Each row has a name. Each piece below is followed by the name of the row it came from, unless a question asks for something else. Each question is about the rows just above it. Places in a row count from 0.

Zugol: [ 36  17  38  59 -16  23  84]
penip: [ 23  84  38  16 -16  59  36]
vur: [ 23  84  16 -16  59  37  38]
[-16  23]  Zugol
Which row holds these entries in another order? [ 36  23  84  38  16 -16  59]  penip
Where do [ 23  84  16 -16  59] appear?  vur
Put [ 36  59 -16  16  38  84  23] back in order: which row is it?  penip
[ 23  84  16 -16] is in which row?  vur
How many entries does [ 36  17  38  59 -16  23] have?  6

Kab: [-13  10  28   1  26  13  34]
dini: [  8  -1  -2  41 -15 -13 -11]
Dazo: [-13  10  28   8  13   7  20]
lam: [-13  10  -6 -22   3  44  19]
bogo: [-13  10  28   1  26  -2  -9]
dek: [  2  21 -13  36 -10 -32 -29]
Tevo: [ 10 -11   5  30 -17 -11  16]
Riki: [  3  10  26  36  -9 -36 -25]
gekur: [-5 10 49 -8  0 22 -5]
[-13  10  28   1  26  13  34]  Kab
Number of entries in [ 10 -11   5]:  3

kemed: [-46 -83  43 -20  -2 -13 -14  81 -48   0  16  31  52 -24   5  79  88]
Ses: [ -3   5   5   7   4  -5 -12   0 -14   6   7  -6   7   5  -7  11   6]
lere: [ 18  12  -5   0   5  -5   4 -13   0   0   1   0  -6  19  14  -8   0]
Kozot: [ -2  30 -14  11   3  -9  15 -38   0   3 -13   2  -8 -30   4   4 -29]
seva: [ 19  14  -1  14 -19 -19   4  -2  11  -9   7  -8  -3  14   2 -33  14]
Zomi: [  0 -14   9  -4 -38  -5   9  18  -3   0  -3   9  17 -17 -19  -4  22]
peb: [ -5  27 -15   6  16  13   5  13  10   0  -8  -2 -14  -4  -1  -3 -29]
gak: [  7   5  -6   5   7   6   4 -14  -3   7  -7  11  -5   0   5   6 -13]
Salis: [ 21 -14   5   7 -32 -12  -6  11   7   8  -4 -16  -3 -16 -15 -27   8]
Put [ -4 -16  -3 -16 -15 -27   8  21 -14   5   7 -32 -12  -6  11   7   8] back in order: which row is it?  Salis
[-14 -13  -7  -6  -5  -3   0   4   5   5   5   6   6   7   7   7  11] is which row reordered?  gak
Every place of [14] in seva:  1 3 13 16
Every place of [13] in peb:  5 7
Every place of [0] in lere:  3 8 9 11 16
Places of [6] in row gak:  5 15

dalaf: [  8  -9 -17 -19 -16  -1   8  15  24 -36 -21 -45   9  30  23  -3   7 -42
 -29   2 -16  -9 -27  51   2   2 -81  -9  30  37  48 -24 -58   3  -6 -49
 -44  -7 -14  44  13  -7 -15 -29]
Lamot: [ -8 -13 -11 -25 -25  -3  -8  11  36  30  23 -21 -45 -36   7 -42   9  -3
 -31   3 -17 -24 -26  28  -6 -11 -78 -17  32  53  53 -29 -55   1 -10 -48
 -31 -20 -19  46  29 -27 -13 -32]
bivek: [  1 -20 -11  17  -2 -17  11  -5   2  17  18  -6 -10 -17  -9 -12   6 -17
   0  25 -20   1   6  27   2   0 -60 -33   3  23  10  -8 -12  -7  12  -7
 -50   5   1  10   2 -12  -5   7]
vogu: [  8  -9 -17 -19 -16  -1   8  15  24  25  27  -9 -27 -24  10 -13  -4 -16
 -29   2 -16  -9 -27  51   2   2 -81  -9  30  37 -27 -24 -58 -16  -6 -27
 -33 -16 -27  42  23 -16  -4 -25]
luto: [-27  13 -49  44  48  23  51  -7  -3   8 -21  -7 -17 -15  30  -1 -19  -9
 -45   3 -29  30 -16   9   2 -41 -81   7  -6   8  -9 -29  15 -24  37 -44
  -9 -58   2 -36 -16   2 -14  24]
[ 30  23 -21 -45 -36   7 -42   9  -3]  Lamot
Every place of [-16] in vogu:  4 17 20 33 37 41
Count the entries of [ -8 -13 -11 -25 -25  -3  -8  11  36  30]:  10
Count the entries of [  8  -9 -17 -19 -16  -1   8  15  24 -36 -21 -45   9  30  23  -3   7 -42
 -29   2 -16  -9 -27  51   2   2 -81  -9  30  37  48 -24 -58   3  -6 -49
 -44  -7 -14  44  13  -7 -15 -29]:  44
[15 24 25 27 -9]  vogu
[-29 -15  -7  13  44 -14  -7 -44 -49  -6   3 -58 -24  48  37  30  -9 -81
   2   2  51 -27  -9 -16   2 -29 -42   7  -3  23  30   9 -45 -21 -36  24
  15   8  -1 -16 -19 -17  -9   8] is which row reordered?  dalaf
Count the entries of [  8  -9 -17 -19 -16  -1   8  15]:  8

Veb: [-11 -30 -21  -9 -66   3  21  -6 -23  -2 -14]
mese: [-19 -66  -2  -5 -21 -18 -30 -23  21 -23   3]
sulo: [-11 -30 -21 -19 -66   3  21  -6 -23  -2 -14]
Which row holds these entries in another order? [-66 -30 -23 -21 -19 -14 -11  -6  -2   3  21]  sulo
Number of entries in [-11 -30 -21 -19 -66]:  5
[-30 -21 -19 -66   3  21  -6 -23  -2 -14] is in which row?  sulo
At which places does mese hold [-19]?  0

